Below is a small trained network, with its code and all its weights. Each question gives an input and a class and asks what happens when units are switched off, that is, made to give their printed mean instead of their output.

import numpy as np


def w(rows, s, z=0):
    codes = np.array(rows[::2]) - 128.0
    scale = np.full(codes.shape[1], s)
    scale[-1] = z or s
    return codes * scale


def f(y):
    return y / 2 * (1 + np.tanh(0.7978845608 * (y + 0.044715 * y**3)))


def log_softmax(a):
    a = a - a.max(-1, keepdims=True)
    return a - np.log(np.exp(a).sum(-1, keepdims=True))


def net(x, mask):
    res = np.array(x, float).reshape(1, 7) / 4 @ E
    y = f(res @ A[0][:, :-1].T + A[0][:, -1])
    res = res + np.where(mask, y, B[0][:, -1]) @ B[0][:, :-1]
    return log_softmax(res[-1] @ U[:, :-1].T + U[:, -1])


A, B = {}, {}
E = w([
[205,89,188,154,100,124,58],'x0',
[141,80,168,109,211,108,114],'x1',
[136,157,106,166,143,148,19],'x2',
[83,254,124,103,106,103,128],'x3',
[129,158,200,147,131,208,133],'x4',
[171,142,80,136,142,126,156],'x5',
[15,137,127,155,153,139,157],'x6',
],0.0099)
A[0] = w([
[140,133,119,153,163,121,116,69],'n0',
[58,199,73,195,74,175,76,140],'n1',
[104,85,88,167,220,168,52,157],'n2',
[239,39,82,136,124,155,193,149],'n3',
[82,32,44,134,57,162,65,125],'n4',
[135,151,122,105,176,142,141,94],'n5',
[123,113,112,147,140,116,121,94],'n6',
[194,161,118,135,93,161,88,143],'n7',
[149,181,126,139,114,140,111,2],'n8',
[90,132,101,158,163,163,108,105],'n9',
[87,98,138,152,204,181,125,97],'n10',
[139,145,131,101,111,132,124,18],'n11',
[126,188,54,107,168,125,143,110],'n12',
[112,95,144,135,132,177,169,110],'n13',
[126,156,164,121,140,102,157,63],'n14',
[137,111,123,90,136,135,132,71],'n15',
[110,168,180,133,134,113,121,73],'n16',
[99,114,133,101,157,153,180,66],'n17',
[154,114,134,139,152,91,151,95],'n18',
[141,124,105,167,112,145,160,85],'n19',
[117,158,214,137,135,231,215,133],'n20',
[136,141,161,148,155,160,140,73],'n21',
[113,190,3,100,177,105,161,164],'n22',
[201,163,113,147,89,162,89,154],'n23',
[142,157,110,114,162,150,117,44],'n24',
],0.021,0.0068)
B[0] = w([
[124,139,138,128,128,162,107,134],'n0',
[121,168,39,171,129,188,147,243],'n1',
[164,134,212,120,123,194,98,208],'n2',
[131,111,98,253,130,154,97,253],'n3',
[91,71,173,148,133,67,171,196],'n4',
[112,140,150,139,122,101,147,144],'n5',
[117,118,140,116,105,139,120,136],'n6',
[173,176,150,117,125,91,126,197],'n7',
[95,103,141,93,118,166,75,151],'n8',
[181,109,108,124,123,101,183,163],'n9',
[162,113,99,96,130,66,175,179],'n10',
[121,129,138,104,156,132,110,130],'n11',
[72,132,157,162,131,110,124,201],'n12',
[90,154,132,134,126,104,135,160],'n13',
[113,112,123,142,123,127,102,145],'n14',
[122,125,122,137,117,131,108,132],'n15',
[153,109,83,126,130,134,134,157],'n16',
[173,130,93,150,125,100,164,162],'n17',
[105,121,121,137,124,143,107,151],'n18',
[132,137,138,151,132,159,138,143],'n19',
[84,107,146,129,125,171,215,214],'n20',
[140,137,134,114,118,147,173,146],'n21',
[47,155,113,161,125,102,163,255],'n22',
[178,175,159,115,136,87,130,205],'n23',
[129,159,147,130,118,126,119,136],'n24',
],0.041,0.02)
U = w([
[120,106,63,3,126,106,10,77],'0',
[247,219,134,36,111,176,96,2],'1',
[172,100,167,166,111,189,22,93],'2',
[206,146,149,89,125,7,83,91],'3',
[78,143,66,180,99,159,163,207],'4',
[77,230,139,91,102,107,102,46],'5',
[219,201,199,169,104,141,97,171],'6',
[163,119,224,64,101,135,160,177],'7',
],0.0058,0.006)

Each question gives the input, the list of numbers given to net, and the class t.
The units are the neurons (one row each of A and B). Each row of codes is followed by its name. A weight is (code - 128) times the scale printed after its matrix; where a second scale follows, it is the last column's (A, B and U).
mask holds one flag per neuron, in row order. A switched-off neuron (its flag False) gives its mean, the last column of its row in B, instead of its output. The means were averaged over made-up inputs and are rounded, as every weight is.
A unit's drop is (log p(t) with every unit on - log p(t) with that unit switched off) / (log p(t) with every unit on - log p(t) with every unit switched off).
The circuit of an input: a set's keep is (log p(t) with only the set's units on - log p(t) with every unit switched off) / (log p(t) with every unit on - log p(t) with every unit switched off). Starting from the 12 units with the biggest drops (on a tie, the unit counted first), units are removed one at a time, each time the one whose removal leaves the highest keep (on an exact tie, the one counted first), for as long as the keep stays at least 0.8.
circuit, biggest first: the units of the circuit, biggest drop first
unit that matters most: the unit with the biggest drop
top k neurons: the k neurons with the biggest drops, biggest first
drop when u is switched off: that unit's drop, to one decimal
input [2,7,7,2,-2,4,4], class 6: circuit, biggest first	[n2]
input [3,6,4,2,-8,8,8], class 7: circuit, biggest first	[n3; n1]
input [-4,-4,5,-6,-3,-6,1], class 7: circuit, biggest first	[n3; n2]
input [2,-2,2,6,2,6,-6], class 6: top 2 neurons	[n23; n7]
input [6,-8,4,6,8,0,0], class 1: top 2 neurons	[n23; n7]
input [7,-5,-7,-6,-4,5,-2], class 2: top 3 neurons	[n3; n22; n1]
input [3,-1,0,2,4,-3,-7], class 6: top 2 neurons	[n10; n4]
input [-5,7,3,-5,-5,6,8], class 7: top 2 neurons	[n2; n1]
input [3,7,1,-6,5,-8,-3], class 6: top 2 neurons	[n2; n10]
input [1,-8,0,3,-1,0,-3], class 5: top 2 neurons	[n3; n23]
input [-3,6,-4,-8,1,-3,-8], class 2: top 2 neurons	[n22; n1]
input [-5,8,2,1,-5,-4,6], class 7: top 3 neurons	[n2; n1; n3]
input [2,-5,4,6,1,-8,-1], class 1: top 2 neurons	[n22; n3]
input [5,-4,8,-1,4,-7,0], class 6: unit that matters most	n4
input [2,8,-2,6,-7,-8,8], class 3: top 3 neurons	[n1; n3; n20]
input [5,4,-5,-1,4,5,-7], class 6: top 2 neurons	[n23; n7]
input [1,1,2,2,0,7,-8], class 6: drop when n2 is switched off	0.0
input [-7,-3,7,-4,8,7,-4], class 6: drop when n7 is switched off	0.1
input [-2,7,2,3,0,-8,1], class 7: drop when n3 is switched off	0.3
input [-2,5,5,-3,-5,7,-2], class 2: unit that matters most	n2
